Below are the code and all the weights of a small trained network. Each question names an input and a class and asks about switching units off, where a switched-off unit gives its printed mean instead of its output.

import numpy as np


def w(rows, s, z=0):
    codes = np.array(rows[::2]) - 128.0
    scale = np.full(codes.shape[1], s)
    scale[-1] = z or s
    return codes * scale


def f(y):
    return np.maximum(y, 0)


def log_softmax(a):
    a = a - a.max(-1, keepdims=True)
    return a - np.log(np.exp(a).sum(-1, keepdims=True))


def net(x, mask):
    res = np.array(x, float).reshape(1, 4) / 4 @ E
    y = f(res @ A[0][:, :-1].T + A[0][:, -1])
    res = res + np.where(mask, y, B[0][:, -1]) @ B[0][:, :-1]
    return log_softmax(res[-1] @ U[:, :-1].T + U[:, -1])


A, B = {}, {}
E = w([
[150,106,247,165,146,84,82,210],'x0',
[222,141,113,146,243,168,149,121],'x1',
[21,239,159,135,115,185,100,158],'x2',
[63,137,84,72,153,133,202,219],'x3',
],0.013)
A[0] = w([
[216,61,179,183,144,45,34,154,132],'neuron 0',
[122,21,54,136,64,147,85,75,108],'neuron 1',
[195,202,254,182,191,229,193,183,128],'neuron 2',
[148,123,40,87,49,147,149,26,251],'neuron 3',
[175,73,132,187,113,47,44,115,188],'neuron 4',
[56,188,162,194,83,104,95,133,218],'neuron 5',
[82,219,206,178,230,166,94,133,181],'neuron 6',
[81,6,90,48,85,62,187,87,168],'neuron 7',
[47,152,114,88,30,75,188,183,253],'neuron 8',
[146,79,219,148,206,138,75,196,205],'neuron 9',
[175,136,137,80,79,199,106,60,210],'neuron 10',
[21,99,189,140,55,107,72,151,190],'neuron 11',
[185,91,251,219,180,119,116,112,181],'neuron 12',
],0.0079,0.0035)
B[0] = w([
[210,135,79,156,141,187,167,21,239],'neuron 0',
[102,112,148,159,123,79,117,125,194],'neuron 1',
[106,136,131,162,119,73,159,158,235],'neuron 2',
[54,84,176,137,143,83,150,60,240],'neuron 3',
[179,150,124,153,43,132,144,104,217],'neuron 4',
[181,96,135,85,201,115,2,121,221],'neuron 5',
[93,111,126,153,143,59,95,202,240],'neuron 6',
[121,81,138,61,65,56,191,124,218],'neuron 7',
[149,73,167,3,127,164,112,101,253],'neuron 8',
[217,137,61,132,141,142,136,131,227],'neuron 9',
[94,190,121,157,132,54,71,95,187],'neuron 10',
[197,104,184,127,112,234,80,137,235],'neuron 11',
[186,220,84,180,68,53,130,144,236],'neuron 12',
],0.009,0.013)
U = w([
[200,186,87,199,93,136,140,78,31],'0',
[67,93,160,133,45,90,168,103,121],'1',
[44,192,118,208,183,152,89,32,160],'2',
[111,112,54,51,235,179,254,144,170],'3',
[109,168,140,166,138,99,108,219,205],'4',
[150,107,155,176,112,196,100,189,3],'5',
[115,141,168,39,123,221,50,86,151],'6',
],0.011,0.0035)

Each question gives the input, the list of numbers given to net, and the class t.
The units are the neurons (one row each of A and B). Each row of codes is followed by its name. A weight is (code - 128) times the scale printed after its matrix; where a second scale follows, it is the last column's (A, B and U).
mask holds one flag per neuron, in row order. A switched-off neuron (its flag False) gives its mean, the last column of its row in B, instead of its output. The means were averaged over made-up inputs and are rounded, as every weight is.
A unit's drop is (log p(t) with every unit on - log p(t) with that unit switched off) / (log p(t) with every unit on - log p(t) with every unit switched off).
The circuit of an input: a set's keep is (log p(t) with only the set's units on - log p(t) with every unit switched off) / (log p(t) with every unit on - log p(t) with every unit switched off). Starting from the 12 units with the biggest drops (on a tie, the unit counted first), units are removed one at a time, each time the one whose removal leaves the highest keep (on an exact tie, the one counted first), for as long as the keep stays at least 0.8.
circuit, biggest first: the units of the circuit, biggest drop first
top k neurons: the k neurons with the biggest drops, biggest first
drop of u: that unit's drop, to one decimal
input [-3,-4,-7,-7], class 1: circuit, biggest first -> neuron 3
input [-6,3,-2,0], class 1: circuit, biggest first -> neuron 0; neuron 3
input [7,-1,1,6], class 5: circuit, biggest first -> neuron 11; neuron 10
input [8,1,2,1], class 0: top 2 neurons -> neuron 0; neuron 9
input [-4,5,7,2], class 4: circuit, biggest first -> neuron 6; neuron 0
input [-5,7,-5,0], class 3: top 2 neurons -> neuron 12; neuron 4
input [3,7,-6,6], class 0: top 2 neurons -> neuron 8; neuron 12
input [-1,2,2,1], class 4: top 2 neurons -> neuron 0; neuron 8
input [-7,-3,1,-4], class 1: top 2 neurons -> neuron 0; neuron 7
input [6,-4,4,-4], class 0: top 4 neurons -> neuron 12; neuron 0; neuron 9; neuron 4
input [-1,1,-3,3], class 3: drop of neuron 12 -> 0.3
input [7,-2,1,3], class 5: drop of neuron 11 -> 0.3
input [-2,0,3,-4], class 2: drop of neuron 8 -> 0.4
input [5,-2,4,8], class 6: circuit, biggest first -> neuron 8
input [-7,1,0,0], class 1: drop of neuron 0 -> 0.2
